Below are the code and all the weights of a small trained network. Each question names an input and a class and asks about switching units off, where a switched-off unit gives its printed mean instead of its output.

import numpy as np


def w(rows, s, z=0):
    codes = np.array(rows[::2]) - 128.0
    scale = np.full(codes.shape[1], s)
    scale[-1] = z or s
    return codes * scale


def f(y):
    return y / 2 * (1 + np.tanh(0.7978845608 * (y + 0.044715 * y**3)))


def log_softmax(a):
    a = a - a.max(-1, keepdims=True)
    return a - np.log(np.exp(a).sum(-1, keepdims=True))


def net(x, mask):
    res = np.array(x, float).reshape(1, 7) / 4 @ E
    y = f(res @ A[0][:, :-1].T + A[0][:, -1])
    res = res + np.where(mask, y, B[0][:, -1]) @ B[0][:, :-1]
    return log_softmax(res[-1] @ U[:, :-1].T + U[:, -1])


A, B = {}, {}
E = w([
[141,135,181,104,133,126,148,111,142,133,116,141],'x0',
[139,120,114,94,125,102,158,152,150,119,113,109],'x1',
[181,185,138,143,135,202,172,186,112,63,127,106],'x2',
[118,141,137,135,127,117,137,130,124,133,104,135],'x3',
[99,102,95,189,148,133,182,64,184,75,184,202],'x4',
[141,129,111,130,129,97,133,162,122,127,143,132],'x5',
[19,167,223,50,71,84,164,131,87,88,250,122],'x6',
],0.011)
A[0] = w([
[57,205,139,95,58,126,91,181,30,78,208,152,221],'n0',
[225,113,126,116,228,154,63,149,92,235,46,119,225],'n1',
[127,207,150,136,137,201,177,184,62,57,159,92,179],'n2',
[221,197,97,155,182,148,128,115,116,70,113,126,49],'n3',
[116,157,138,44,137,130,3,158,52,165,97,16,255],'n4',
[117,73,39,179,177,104,39,125,183,151,74,181,175],'n5',
[187,158,83,185,130,125,150,93,167,24,64,173,191],'n6',
[96,133,102,148,114,98,254,97,198,44,176,205,220],'n7',
],0.0082,0.004)
B[0] = w([
[115,128,141,50,105,75,187,54,193,166,60,124,239],'n0',
[169,165,72,116,95,141,107,205,152,70,67,174,254],'n1',
[245,139,60,133,110,198,159,171,195,115,104,176,202],'n2',
[164,110,167,155,175,183,144,192,88,163,135,101,175],'n3',
[136,174,164,75,81,41,170,255,127,108,93,101,246],'n4',
[150,171,103,131,169,127,97,99,182,160,127,227,225],'n5',
[87,45,105,161,191,211,168,189,79,203,212,111,203],'n6',
[29,30,105,153,134,148,100,101,143,123,102,164,220],'n7',
],0.0096,0.016)
U = w([
[190,232,106,67,144,108,90,179,225,134,75,134,248],'0',
[134,108,66,156,135,159,181,80,174,186,156,234,244],'1',
[213,214,88,130,93,192,103,253,41,120,115,80,2],'2',
[134,122,127,214,253,195,186,164,72,218,240,90,12],'3',
[78,192,192,81,63,29,136,168,44,235,136,97,121],'4',
[53,96,128,148,116,49,69,21,131,102,196,174,4],'5',
],0.007,0.0039)

Each question gives the input, the list of numbers given to net, and the class t.
The units are the neurons (one row each of A and B). Each row of codes is followed by its name. A weight is (code - 128) times the scale printed after its matrix; where a second scale follows, it is the last column's (A, B and U).
mask holds one flag per neuron, in row order. A switched-off neuron (its flag False) gives its mean, the last column of its row in B, instead of its output. The means were averaged over made-up inputs and are rounded, as every weight is.
A unit's drop is (log p(t) with every unit on - log p(t) with that unit switched off) / (log p(t) with every unit on - log p(t) with every unit switched off).
The circuit of an input: a set's keep is (log p(t) with only the set's units on - log p(t) with every unit switched off) / (log p(t) with every unit on - log p(t) with every unit switched off). Starting from all 8 units, units are removed one at a time, each time the one whose removal leaves the highest keep (on an exact tie, the one counted first), for as long as the keep stays at least 0.8.
circuit, biggest first: the units of the circuit, biggest drop first
unit that matters most: the unit with the biggest drop
k most important neurons: the k neurons with the biggest drops, biggest first
drop when u is switched off: that unit's drop, to one decimal
input [1,3,-3,-3,-2,3,6], class 4: unit that matters most : n1
input [5,-3,3,0,1,7,2], class 1: 2 most important neurons : n4, n1
input [7,1,5,-1,8,-3,0], class 3: circuit, biggest first : n6, n0
input [-6,-8,2,2,2,-4,-3], class 3: circuit, biggest first : n0, n6
input [-7,0,8,3,-8,5,2], class 0: 2 most important neurons : n0, n6
input [-8,2,-8,-6,1,2,7], class 5: 2 most important neurons : n4, n7
input [-8,6,-8,-3,-5,-5,1], class 4: 3 most important neurons : n2, n4, n1
input [-2,-4,-2,8,2,6,-5], class 1: 2 most important neurons : n4, n5
input [8,1,0,1,2,-8,-6], class 1: 3 most important neurons : n4, n6, n1
input [2,4,-1,-8,2,4,-7], class 1: 4 most important neurons : n5, n4, n6, n1
input [6,-5,1,1,-6,-8,0], class 2: 3 most important neurons : n0, n5, n7
input [-2,6,1,5,1,8,0], class 3: 2 most important neurons : n1, n0
input [3,-4,2,-8,5,3,-3], class 3: circuit, biggest first : n6, n0
input [-3,4,7,-7,7,5,-6], class 3: circuit, biggest first : n6
input [-2,-4,1,-4,-4,-4,-6], class 2: 2 most important neurons : n0, n3
input [4,4,-4,8,1,-8,-2], class 1: drop when n1 is switched off : 0.1
input [-3,1,-7,8,3,3,5], class 5: drop when n5 is switched off : 0.0
input [2,-7,6,6,8,-1,-2], class 3: drop when n6 is switched off : 0.2
